Below are the code and all the weights of a small trained network. Each question names an input and a target symbol and asks about switching units off, where a switched-off unit gives its printed mean instead of its output.

import numpy as np


def w(rows, s, z=0):
    codes = np.array(rows[::2]) - 128.0
    scale = np.full(codes.shape[1], s)
    scale[-1] = z or s
    return codes * scale


def norm(h):
    return h / np.sqrt((h * h).mean(-1, keepdims=True) + 1e-5)


def softmax(a):
    e = np.exp(a - a.max(-1, keepdims=True))
    return e / e.sum(-1, keepdims=True)


def log_softmax(a):
    a = a - a.max(-1, keepdims=True)
    return a - np.log(np.exp(a).sum(-1, keepdims=True))


def net(x, mask):
    ids = ['αδεξπσω'.index(c) for c in x.split()]
    T = len(ids)
    res = E[ids] + P[:T]
    u = 0
    for l in range(2):
        r = norm(res)
        for j in range(3):
            rows = slice(3 * j, 3 * j + 3)
            q, k, v = (r @ M[l][rows].T for M in (Q, K, V))
            z = softmax(np.where(np.tri(T) > 0, q @ k.T / 3**0.5, -1e9)) @ v
            o = O[l][rows]
            res = res + np.where(mask[u + j], z, o[:, -1]) @ o[:, :-1]
        u += 3
    return log_softmax(norm(res)[-1] @ U[:, :-1].T + U[:, -1])


Q, K, V, O = {}, {}, {}, {}
E = w([
[215,54,181,51],'α',
[174,120,190,120],'δ',
[187,95,138,45],'ε',
[129,55,180,97],'ξ',
[238,82,164,131],'π',
[253,120,121,111],'σ',
[195,134,167,76],'ω',
],0.0028)
P = w([
[102,136,115,145],'0',
[207,102,184,97],'1',
[175,4,92,126],'2',
[101,137,126,132],'3',
[205,147,120,133],'4',
[167,91,220,94],'5',
[102,139,127,132],'6',
],0.011)
Q[0] = w([
[161,90,156,240],'0.h1',
[139,211,46,149],'0.h1',
[171,251,183,112],'0.h1',
[82,134,133,116],'0.h2',
[121,145,211,92],'0.h2',
[83,212,43,137],'0.h2',
[225,89,86,120],'0.h3',
[90,166,241,55],'0.h3',
[151,193,109,51],'0.h3',
],0.015)
K[0] = w([
[148,145,169,239],'0.h1',
[179,164,18,106],'0.h1',
[175,4,64,109],'0.h1',
[167,122,166,151],'0.h2',
[112,142,203,47],'0.h2',
[219,171,86,155],'0.h2',
[55,115,52,187],'0.h3',
[83,180,218,15],'0.h3',
[108,99,110,51],'0.h3',
],0.015)
V[0] = w([
[85,154,93,91],'0.h1',
[167,118,56,140],'0.h1',
[168,71,202,233],'0.h1',
[92,163,139,93],'0.h2',
[139,84,246,103],'0.h2',
[166,150,106,138],'0.h2',
[208,98,126,138],'0.h3',
[128,173,222,200],'0.h3',
[99,115,197,76],'0.h3',
],0.014)
O[0] = w([
[118,200,85,151,55],'0.h1',
[150,161,154,56,97],'0.h1',
[182,4,232,168,234],'0.h1',
[118,76,133,79,188],'0.h2',
[27,190,75,97,244],'0.h2',
[189,128,109,139,32],'0.h2',
[106,103,202,207,2],'0.h3',
[102,136,211,20,7],'0.h3',
[219,115,140,91,225],'0.h3',
],0.011,0.0044)
Q[1] = w([
[254,167,87,183],'1.h1',
[88,131,83,202],'1.h1',
[154,131,28,86],'1.h1',
[78,128,77,144],'1.h2',
[48,61,155,112],'1.h2',
[151,30,98,160],'1.h2',
[94,142,227,73],'1.h3',
[45,171,182,147],'1.h3',
[155,104,145,215],'1.h3',
],0.017)
K[1] = w([
[195,181,68,239],'1.h1',
[57,88,105,169],'1.h1',
[138,217,22,123],'1.h1',
[134,187,195,182],'1.h2',
[4,142,139,127],'1.h2',
[106,141,50,209],'1.h2',
[64,184,195,51],'1.h3',
[43,177,193,187],'1.h3',
[200,124,178,192],'1.h3',
],0.016)
V[1] = w([
[108,99,143,64],'1.h1',
[206,54,116,148],'1.h1',
[59,47,118,120],'1.h1',
[215,68,119,144],'1.h2',
[111,92,90,121],'1.h2',
[120,88,149,194],'1.h2',
[75,37,135,120],'1.h3',
[249,103,211,150],'1.h3',
[107,158,144,81],'1.h3',
],0.013)
O[1] = w([
[111,184,132,205,187],'1.h1',
[41,103,57,113,148],'1.h1',
[75,198,164,139,191],'1.h1',
[107,62,166,67,143],'1.h2',
[78,115,136,131,206],'1.h2',
[121,85,70,90,106],'1.h2',
[198,151,33,117,251],'1.h3',
[139,247,117,164,231],'1.h3',
[92,101,104,166,75],'1.h3',
],0.011,0.0032)
U = w([
[107,208,1,90,161],'α',
[3,120,102,212,170],'δ',
[114,45,234,169,57],'ε',
[69,239,191,171,123],'ξ',
[129,193,183,10,1],'π',
[234,123,114,163,202],'σ',
[89,14,99,59,125],'ω',
],0.0094,0.0015)

Each question gives the input, a string of symbols that net reads in full, and the target symbol t.
The units are the heads (3 rows each of Q, K, V and O). Each row of codes is followed by its name. A weight is (code - 128) times the scale printed after its matrix; where a second scale follows, it is the last column's (O and U).
mask holds one flag per head, layer by layer. A switched-off head (its flag False) gives its mean, the last column of its rows in O, instead of its output. The means were averaged over made-up inputs and are rounded, as every weight is.
A unit's drop is (log p(t) with every unit on - log p(t) with that unit switched off) / (log p(t) with every unit on - log p(t) with every unit switched off).
The circuit of an input: a set's keep is (log p(t) with only the set's units on - log p(t) with every unit switched off) / (log p(t) with every unit on - log p(t) with every unit switched off). Starting from all 6 units, units are removed one at a time, each time the one whose removal leaves the highest keep (on an exact tie, the one counted first), for as long as the keep stays at least 0.8.
circuit, biggest first: the units of the circuit, biggest drop first
most important unit: the unit with the biggest drop
heads that matter: for each layer, one digit per head in row order, 1 if its drop is at least 0.15 and else 0, layers parted by /
input π π π δ, target ξ: heads that matter => 011 / 101
input σ ε ε π ε ε, target ε: heads that matter => 101 / 000
input ξ ε σ ε ε, target ω: circuit, biggest first => (0.h3 1.h3 0.h1)
input ξ δ ε, target α: most important unit => 1.h3
input π ε δ, target ε: heads that matter => 101 / 000
input ε α ξ σ ε ξ, target ξ: circuit, biggest first => (1.h1 0.h2)
input ε δ ε σ α ω, target ξ: heads that matter => 010 / 101
input δ ξ π, target π: heads that matter => 011 / 111
input ξ α α α ξ, target ω: heads that matter => 001 / 001
input σ ε ω, target ξ: heads that matter => 011 / 000
input ε ε ξ σ π α, target ξ: heads that matter => 110 / 001
input π ε ξ, target ε: heads that matter => 101 / 000
input α ω ε ξ δ, target α: heads that matter => 111 / 101
input σ α ε δ α ε π, target ε: circuit, biggest first => (0.h1)
input σ ξ σ, target ξ: circuit, biggest first => (0.h3 1.h3 0.h2)
input α π ω, target δ: circuit, biggest first => (0.h2 0.h3)
input σ α σ, target ξ: circuit, biggest first => (0.h3 0.h2 1.h3)
input π ξ ξ ε δ, target ξ: circuit, biggest first => (0.h3 0.h1 1.h3)
input δ ξ σ ε ε α ξ, target δ: circuit, biggest first => (0.h3 0.h2 1.h3 1.h1)
input π ε α ξ ε π, target α: most important unit => 0.h3
